Below is a small trained network, with its code and all its weights. Each question gives an input and a class and asks what happens when units are switched off, that is, made to give their printed mean instead of their output.

import numpy as np


def w(rows, s, z=0):
    codes = np.array(rows[::2]) - 128.0
    scale = np.full(codes.shape[1], s)
    scale[-1] = z or s
    return codes * scale


def f(y):
    return np.maximum(y, 0)


def log_softmax(a):
    a = a - a.max(-1, keepdims=True)
    return a - np.log(np.exp(a).sum(-1, keepdims=True))


def net(x, mask):
    res = np.array(x, float).reshape(1, 5) / 4 @ E
    y = f(res @ A[0][:, :-1].T + A[0][:, -1])
    res = res + np.where(mask, y, B[0][:, -1]) @ B[0][:, :-1]
    return log_softmax(res[-1] @ U[:, :-1].T + U[:, -1])


A, B = {}, {}
E = w([
[102,149,154,134,246,59,112],'x0',
[181,86,142,108,148,141,212],'x1',
[73,17,119,81,78,67,81],'x2',
[79,154,57,4,102,153,206],'x3',
[186,191,182,68,88,166,95],'x4',
],0.011)
A[0] = w([
[41,158,142,88,85,69,47,154],'N0',
[148,109,145,183,128,102,104,174],'N1',
[111,109,91,139,46,114,155,231],'N2',
[163,96,122,92,70,146,150,125],'N3',
[109,62,156,143,133,84,85,160],'N4',
[108,92,78,120,88,168,135,185],'N5',
[130,124,91,98,159,94,146,50],'N6',
[214,104,138,128,165,155,157,253],'N7',
[207,134,160,32,165,140,141,173],'N8',
[133,214,162,146,126,186,131,172],'N9',
[161,134,124,138,127,164,115,149],'N10',
[206,100,194,183,134,71,85,187],'N11',
[103,120,111,91,159,97,99,108],'N12',
[133,123,249,164,111,109,147,110],'N13',
[105,187,151,204,114,141,124,227],'N14',
[105,131,153,131,64,84,83,206],'N15',
[143,113,85,208,133,153,76,141],'N16',
[105,108,77,124,94,162,130,176],'N17',
[184,221,109,97,129,204,144,222],'N18',
],0.013,0.0037)
B[0] = w([
[47,183,84,71,123,99,75,243],'N0',
[216,119,167,107,71,105,83,200],'N1',
[133,219,136,63,75,127,181,222],'N2',
[142,143,162,150,65,45,178,202],'N3',
[66,161,184,134,78,196,136,228],'N4',
[199,193,72,62,115,108,190,210],'N5',
[100,112,99,182,176,96,114,168],'N6',
[70,132,108,127,150,127,2,198],'N7',
[124,97,221,212,110,94,70,200],'N8',
[65,200,171,51,144,214,136,205],'N9',
[66,125,96,121,153,122,101,162],'N10',
[250,39,183,197,171,164,64,247],'N11',
[109,121,136,136,104,139,82,182],'N12',
[132,57,158,145,222,159,35,192],'N13',
[134,157,88,46,123,87,87,196],'N14',
[126,180,132,86,135,144,76,210],'N15',
[230,169,136,61,118,51,97,198],'N16',
[171,162,68,66,107,72,199,198],'N17',
[123,164,188,30,130,168,106,240],'N18',
],0.0084,0.014)
U = w([
[68,102,140,151,133,101,93,181],'0',
[180,159,96,91,93,79,148,178],'1',
[61,170,110,94,124,178,147,212],'2',
[149,118,39,136,111,103,245,3],'3',
[94,123,20,109,177,122,78,126],'4',
[152,84,210,138,178,202,107,109],'5',
[87,95,115,191,106,178,137,30],'6',
],0.012,0.0044)

Each question gives the input, the list of numbers given to net, and the class t.
The units are the neurons (one row each of A and B). Each row of codes is followed by its name. A weight is (code - 128) times the scale printed after its matrix; where a second scale follows, it is the last column's (A, B and U).
mask holds one flag per neuron, in row order. A switched-off neuron (its flag False) gives its mean, the last column of its row in B, instead of its output. The means were averaged over made-up inputs and are rounded, as every weight is.
A unit's drop is (log p(t) with every unit on - log p(t) with that unit switched off) / (log p(t) with every unit on - log p(t) with every unit switched off).
The circuit of an input: a set's keep is (log p(t) with only the set's units on - log p(t) with every unit switched off) / (log p(t) with every unit on - log p(t) with every unit switched off). Starting from the 12 units with the biggest drops (on a tie, the unit counted first), units are removed one at a time, each time the one whose removal leaves the highest keep (on an exact tie, the one counted first), for as long as the keep stays at least 0.8.
units of the circuit, in order: the units of the circuit, biggest drop first
k most important neurons: the k neurons with the biggest drops, biggest first
drop of u: that unit's drop, to one decimal
input [8,5,-2,8,-8], class 4: units of the circuit, in order -> [N6]
input [-5,-5,-2,6,-2], class 1: 3 most important neurons -> [N17; N5; N4]
input [4,6,-6,0,-6], class 4: 2 most important neurons -> [N11; N7]
input [8,-7,-1,2,0], class 4: 2 most important neurons -> [N2; N18]
input [0,-5,6,3,2], class 2: 3 most important neurons -> [N0; N16; N11]
input [2,-8,6,-1,5], class 4: 3 most important neurons -> [N0; N9; N18]
input [3,7,-7,5,3], class 5: 2 most important neurons -> [N8; N0]
input [-8,-3,-4,1,4], class 2: 2 most important neurons -> [N9; N18]
input [5,-8,6,8,4], class 4: 4 most important neurons -> [N0; N9; N18; N4]
input [-4,3,3,-4,0], class 5: 2 most important neurons -> [N11; N0]
input [-5,1,-4,2,0], class 2: 2 most important neurons -> [N9; N16]
input [3,5,1,0,-7], class 0: 2 most important neurons -> [N11; N5]
input [-3,-8,2,7,-1], class 1: 2 most important neurons -> [N17; N5]
input [-2,-7,0,4,-4], class 1: units of the circuit, in order -> [N17]
input [2,3,-2,-1,-1], class 5: drop of N15 -> 0.0
input [6,4,-2,2,5], class 5: drop of N8 -> 0.1
input [-4,-6,-8,-2,0], class 2: drop of N9 -> 1.5
input [-4,-8,8,-4,0], class 1: drop of N16 -> 0.4
